Below are the code and all the weights of a small trained network. Each question names an input and a target symbol and asks about switching units off, where a switched-off unit gives its printed mean instead of its output.

import numpy as np


def w(rows, s, z=0):
    codes = np.array(rows[::2]) - 128.0
    scale = np.full(codes.shape[1], s)
    scale[-1] = z or s
    return codes * scale


def norm(h):
    return h / np.sqrt((h * h).mean(-1, keepdims=True) + 1e-5)


def softmax(a):
    e = np.exp(a - a.max(-1, keepdims=True))
    return e / e.sum(-1, keepdims=True)


def log_softmax(a):
    a = a - a.max(-1, keepdims=True)
    return a - np.log(np.exp(a).sum(-1, keepdims=True))


def net(x, mask):
    ids = ['Θαγεζλπτφ'.index(c) for c in x.split()]
    T = len(ids)
    res = E[ids] + P[:T]
    u = 0
    for l in range(2):
        r = norm(res)
        for j in range(3):
            rows = slice(2 * j, 2 * j + 2)
            q, k, v = (r @ M[l][rows].T for M in (Q, K, V))
            z = softmax(np.where(np.tri(T) > 0, q @ k.T / 2**0.5, -1e9)) @ v
            o = O[l][rows]
            res = res + np.where(mask[u + j], z, o[:, -1]) @ o[:, :-1]
        u += 3
    return log_softmax(norm(res)[-1] @ U[:, :-1].T + U[:, -1])


Q, K, V, O = {}, {}, {}, {}
E = w([
[146,92,243,106,86,135,59,51],'Θ',
[141,101,230,104,85,147,61,23],'α',
[144,88,237,109,95,130,55,59],'γ',
[100,137,90,141,77,110,212,23],'ε',
[143,119,104,170,153,133,233,91],'ζ',
[80,39,47,153,111,95,167,76],'λ',
[162,77,96,38,158,229,48,239],'π',
[193,134,86,237,60,130,125,104],'τ',
[27,3,197,43,54,140,120,138],'φ',
],0.0057)
P = w([
[151,143,109,28,173,169,59,3],'0',
[158,130,115,56,174,158,75,35],'1',
[159,127,119,85,175,149,73,62],'2',
[152,140,116,102,167,150,104,80],'3',
[142,146,115,113,161,134,114,97],'4',
[139,150,111,113,155,123,130,116],'5',
[117,155,112,104,151,92,127,126],'6',
[121,149,106,109,142,89,146,151],'7',
[111,148,108,105,132,62,156,170],'8',
[113,150,114,105,120,54,171,192],'9',
[108,152,125,113,95,34,176,196],'10',
],0.005)
Q[0] = w([
[175,135,225,104,193,254,1,162],'0.h1',
[160,138,25,183,174,131,210,56],'0.h1',
[103,170,230,106,70,165,65,236],'0.h2',
[58,187,115,107,89,129,196,89],'0.h2',
[121,99,98,99,138,150,168,165],'0.h3',
[134,110,82,108,124,157,184,119],'0.h3',
],0.0063)
K[0] = w([
[160,117,148,89,249,249,56,48],'0.h1',
[212,111,82,197,55,45,175,176],'0.h1',
[86,72,247,72,155,186,119,15],'0.h2',
[91,38,97,88,253,105,184,206],'0.h2',
[103,107,65,34,122,198,135,182],'0.h3',
[118,197,66,82,135,132,141,213],'0.h3',
],0.0055)
V[0] = w([
[253,96,37,189,112,119,106,118],'0.h1',
[113,80,162,40,140,120,119,116],'0.h1',
[110,127,122,168,213,160,154,141],'0.h2',
[75,113,106,128,115,104,135,168],'0.h2',
[145,152,77,70,123,95,144,199],'0.h3',
[146,122,82,172,36,117,149,98],'0.h3',
],0.005)
O[0] = w([
[99,124,135,18,161,1,127,48,252],'0.h1',
[216,161,173,245,215,157,188,105,175],'0.h1',
[203,64,159,110,166,150,176,220,53],'0.h2',
[112,72,169,212,161,174,95,118,9],'0.h2',
[61,128,129,185,129,90,92,3,4],'0.h3',
[177,101,83,45,128,212,79,126,169],'0.h3',
],0.0037,0.0028)
Q[1] = w([
[116,94,165,115,112,103,157,80],'1.h1',
[132,97,192,153,163,142,150,109],'1.h1',
[187,110,101,56,110,121,130,91],'1.h2',
[177,141,187,204,170,188,16,189],'1.h2',
[119,69,32,82,170,49,177,49],'1.h3',
[118,167,21,64,124,88,254,124],'1.h3',
],0.0081)
K[1] = w([
[162,171,166,128,150,185,115,249],'1.h1',
[194,93,157,64,181,197,51,136],'1.h1',
[128,139,215,191,38,119,122,239],'1.h2',
[218,156,154,121,216,185,68,59],'1.h2',
[121,78,146,129,48,129,95,236],'1.h3',
[74,104,3,154,74,94,144,231],'1.h3',
],0.0057)
V[1] = w([
[136,83,103,35,144,201,109,173],'1.h1',
[129,106,144,29,205,154,165,131],'1.h1',
[107,129,151,170,84,115,79,200],'1.h2',
[27,51,233,125,39,144,161,128],'1.h2',
[67,121,191,104,123,172,210,40],'1.h3',
[168,254,212,88,124,185,160,171],'1.h3',
],0.0046)
O[1] = w([
[193,141,50,135,103,193,49,213,190],'1.h1',
[228,157,179,143,115,173,33,187,235],'1.h1',
[176,187,120,8,93,123,149,71,2],'1.h2',
[208,91,81,115,190,254,14,148,80],'1.h2',
[98,152,152,67,66,202,140,222,189],'1.h3',
[95,140,34,138,59,97,70,229,135],'1.h3',
],0.0047,0.0048)
U = w([
[205,137,137,48,139,219,31,155,166],'Θ',
[173,137,186,134,105,94,182,228,176],'α',
[62,155,196,153,116,59,122,171,92],'γ',
[144,125,49,255,139,108,102,93,123],'ε',
[195,80,203,163,176,155,189,66,168],'ζ',
[56,191,90,114,55,180,199,107,129],'λ',
[120,139,128,128,133,131,118,109,4],'π',
[135,123,113,36,121,28,113,65,191],'τ',
[107,144,130,131,137,132,116,107,27],'φ',
],0.0059,0.0028)

Each question gives the input, a string of symbols that net reads in full, and the target symbol t.
The units are the heads (2 rows each of Q, K, V and O). Each row of codes is followed by its name. A weight is (code - 128) times the scale printed after its matrix; where a second scale follows, it is the last column's (O and U).
mask holds one flag per head, layer by layer. A switched-off head (its flag False) gives its mean, the last column of its rows in O, instead of its output. The means were averaged over made-up inputs and are rounded, as every weight is.
A unit's drop is (log p(t) with every unit on - log p(t) with that unit switched off) / (log p(t) with every unit on - log p(t) with every unit switched off).
The circuit of an input: a set's keep is (log p(t) with only the set's units on - log p(t) with every unit switched off) / (log p(t) with every unit on - log p(t) with every unit switched off). Starting from all 6 units, units are removed one at a time, each time the one whose removal leaves the highest keep (on an exact tie, the one counted first), for as long as the keep stays at least 0.8.
circuit, biggest first: the units of the circuit, biggest drop first
most important unit: the unit with the biggest drop
which heads matter: for each layer, one digit per head in row order, 1 if its drop is at least 0.15 and else 0, layers parted by /
input ζ π λ γ π ε λ ε ε, target ζ: circuit, biggest first	[1.h3 0.h2]
input π φ Θ τ π, target α: most important unit	0.h1
input λ Θ λ τ ζ φ φ λ, target Θ: which heads matter	000 / 010
input ε Θ ε, target λ: circuit, biggest first	[1.h3 1.h2]
input τ γ τ π λ τ π φ ε τ, target Θ: circuit, biggest first	[0.h1 1.h2]
input ε τ ε φ ε ε, target Θ: which heads matter	001 / 010
input α α Θ λ ε ε φ Θ π π λ, target ε: circuit, biggest first	[0.h3 1.h3 1.h2]
input π ε τ π τ Θ π τ π, target γ: which heads matter	101 / 010
input τ ε τ τ ε τ π Θ Θ ε α, target Θ: circuit, biggest first	[1.h2 0.h3]
input ε ε ε, target λ: which heads matter	001 / 011
input τ ε τ ε π ε φ λ α, target Θ: which heads matter	000 / 010
input τ π λ ζ π λ ε τ ε λ Θ, target Θ: circuit, biggest first	[1.h1 1.h2 0.h1]
input τ ζ Θ λ λ τ ε ε, target τ: which heads matter	100 / 001
input ε π ζ ε, target ε: circuit, biggest first	[1.h2 1.h3]
input π γ Θ γ γ ε π α φ λ, target Θ: which heads matter	100 / 010
input π λ γ ε λ ε τ γ π λ λ, target ε: which heads matter	011 / 010
input γ ζ α ε, target α: circuit, biggest first	[0.h2 1.h2 0.h3]
input τ π π φ α ζ, target Θ: which heads matter	000 / 110
input ζ ε ε π π, target α: circuit, biggest first	[1.h2 0.h1 0.h3]
input ε ε Θ ζ, target α: circuit, biggest first	[1.h2 0.h2 1.h3]
input ζ ζ τ φ α τ, target Θ: circuit, biggest first	[0.h1 1.h2 0.h3]
input τ Θ τ ζ α τ τ τ π π ε, target ε: circuit, biggest first	[1.h3 0.h2]
input φ π γ φ α φ π π ζ, target ε: circuit, biggest first	[0.h3 1.h3 1.h2]
input τ τ ζ φ π π γ ε π, target γ: which heads matter	101 / 100
input τ ζ φ ε ε π τ φ ε ε Θ, target Θ: which heads matter	001 / 100
input ε ζ ε, target α: circuit, biggest first	[1.h2 0.h2 1.h1 1.h3]
input ζ ε λ ε γ λ ε, target ζ: circuit, biggest first	[1.h3]
input τ τ λ, target τ: which heads matter	100 / 000
input τ ε λ τ ε λ α ζ, target ζ: which heads matter	000 / 001
